Here is a tiny trained network, its code and every weight. The questions are about switching its units off for an input and a class, where a switched-off unit gives its printed mean instead of its output.

import numpy as np


def w(rows, s, z=0):
    codes = np.array(rows[::2]) - 128.0
    scale = np.full(codes.shape[1], s)
    scale[-1] = z or s
    return codes * scale


def norm(h):
    return h / np.sqrt((h * h).mean(-1, keepdims=True) + 1e-5)


def f(y):
    return np.maximum(y, 0)


def log_softmax(a):
    a = a - a.max(-1, keepdims=True)
    return a - np.log(np.exp(a).sum(-1, keepdims=True))


def net(x, mask):
    res = np.array(x, float).reshape(1, 6) / 4 @ E
    u = 0
    for l in range(3):
        y = f(norm(res) @ A[l][:, :-1].T + A[l][:, -1])
        res = res + np.where(mask[u : u + 9], y, B[l][:, -1]) @ B[l][:, :-1]
        u += 9
    return log_softmax(norm(res)[-1] @ U[:, :-1].T + U[:, -1])


A, B = {}, {}
E = w([
[129,170,85,119,108,71],'x0',
[158,125,172,135,236,207],'x1',
[200,160,134,148,19,174],'x2',
[86,66,207,137,69,156],'x3',
[61,117,183,164,74,125],'x4',
[133,2,153,70,200,140],'x5',
],0.00087)
A[0] = w([
[71,92,138,69,160,169,109],'0.n0',
[74,120,137,98,53,46,37],'0.n1',
[197,178,91,139,213,183,234],'0.n2',
[113,147,67,95,189,119,24],'0.n3',
[95,252,138,155,101,29,186],'0.n4',
[162,159,120,136,212,193,153],'0.n5',
[75,199,178,176,190,165,2],'0.n6',
[84,100,165,127,56,100,44],'0.n7',
[124,73,165,65,154,211,18],'0.n8',
],0.0017,0.00087)
B[0] = w([
[212,145,135,175,79,140,169],'0.n0',
[91,70,116,154,102,165,182],'0.n1',
[1,84,179,83,51,71,229],'0.n2',
[120,148,51,89,140,98,156],'0.n3',
[171,3,166,130,139,232,250],'0.n4',
[52,73,141,141,101,49,196],'0.n5',
[27,197,140,237,183,206,152],'0.n6',
[30,88,80,126,97,41,170],'0.n7',
[231,80,207,112,161,174,169],'0.n8',
],0.0015,0.0016)
A[1] = w([
[88,214,193,176,179,131,20],'1.n0',
[124,98,225,102,150,128,69],'1.n1',
[141,165,20,61,251,94,144],'1.n2',
[156,82,4,86,183,102,120],'1.n3',
[182,194,132,92,66,135,6],'1.n4',
[152,117,143,133,21,96,130],'1.n5',
[255,223,136,140,41,151,49],'1.n6',
[45,87,211,112,199,62,221],'1.n7',
[168,42,184,83,201,191,2],'1.n8',
],0.0019,0.00086)
B[1] = w([
[15,146,137,240,209,213,152],'1.n0',
[179,110,130,134,146,165,172],'1.n1',
[110,181,236,106,63,20,206],'1.n2',
[105,253,209,136,165,71,190],'1.n3',
[177,153,57,90,96,192,160],'1.n4',
[64,141,64,84,146,151,224],'1.n5',
[199,174,16,53,142,197,205],'1.n6',
[192,183,75,122,94,192,248],'1.n7',
[199,82,167,156,94,107,191],'1.n8',
],0.0019,0.0018)
A[2] = w([
[137,187,158,190,90,201,210],'2.n0',
[175,3,194,121,214,113,83],'2.n1',
[98,207,172,166,78,6,155],'2.n2',
[172,189,5,167,67,168,34],'2.n3',
[248,8,197,92,179,156,13],'2.n4',
[164,177,127,83,102,51,130],'2.n5',
[108,160,145,235,190,174,3],'2.n6',
[28,70,74,133,99,101,14],'2.n7',
[98,87,208,144,21,213,208],'2.n8',
],0.0021,0.0006)
B[2] = w([
[104,128,75,76,216,147,206],'2.n0',
[216,140,132,189,57,188,202],'2.n1',
[175,106,200,79,157,73,209],'2.n2',
[174,104,76,51,138,192,220],'2.n3',
[241,71,233,251,95,154,216],'2.n4',
[136,198,163,130,218,111,185],'2.n5',
[59,140,131,194,174,179,162],'2.n6',
[76,30,160,160,48,125,174],'2.n7',
[134,134,78,122,172,26,255],'2.n8',
],0.0022,0.002)
U = w([
[193,192,9,37,89,212,165],'0',
[149,215,199,57,207,5,165],'1',
[19,167,137,206,227,215,1],'2',
[255,42,229,205,129,189,215],'3',
[26,30,110,124,26,61,82],'4',
],0.0068,0.00072)

Each question gives the input, the list of numbers given to net, and the class t.
The units are the neurons (one row each of A and B). Each row of codes is followed by its name. A weight is (code - 128) times the scale printed after its matrix; where a second scale follows, it is the last column's (A, B and U).
mask holds one flag per neuron, layer by layer. A switched-off neuron (its flag False) gives its mean, the last column of its row in B, instead of its output. The means were averaged over made-up inputs and are rounded, as every weight is.
A unit's drop is (log p(t) with every unit on - log p(t) with that unit switched off) / (log p(t) with every unit on - log p(t) with every unit switched off).
top k neurons: the k neurons with the biggest drops, biggest first
top k neurons in layer l: the k neurons of layer l with the biggest drops, biggest first
input [5,3,-3,-1,4,2], class 2: top neuron : (0.n6)
input [-4,-7,-3,-8,-3,-7], class 1: top 3 neurons in layer 2 : (2.n2; 2.n5; 2.n1)
input [1,6,8,7,5,-1], class 0: top 2 neurons in layer 1 : (1.n6; 1.n8)
input [-8,-1,3,-2,7,-3], class 2: top 2 neurons in layer 0 : (0.n2; 0.n5)
input [4,2,6,-1,-8,3], class 1: top 2 neurons : (1.n3; 1.n2)
input [-1,6,8,-8,-3,2], class 1: top 2 neurons in layer 2 : (2.n5; 2.n1)
input [-2,-2,7,6,6,-6], class 0: top 3 neurons in layer 2 : (2.n0; 2.n3; 2.n4)
input [-3,-1,7,5,-5,1], class 0: top 3 neurons : (0.n4; 1.n6; 1.n5)
input [-3,-6,1,-2,-2,5], class 1: top 2 neurons : (0.n4; 1.n3)
input [1,-3,6,-8,-2,5], class 1: top 2 neurons : (1.n3; 1.n2)
input [-1,1,0,3,5,-2], class 2: top 2 neurons : (0.n2; 1.n2)
input [0,1,0,-6,-6,-7], class 1: top 2 neurons in layer 2 : (2.n2; 2.n5)
input [6,-1,8,7,2,6], class 4: top 2 neurons in layer 0 : (0.n4; 0.n7)
input [-2,5,-5,-5,2,3], class 3: top neuron in layer 2 : (2.n1)
input [-6,0,-8,4,6,1], class 3: top 2 neurons in layer 2 : (2.n1; 2.n4)
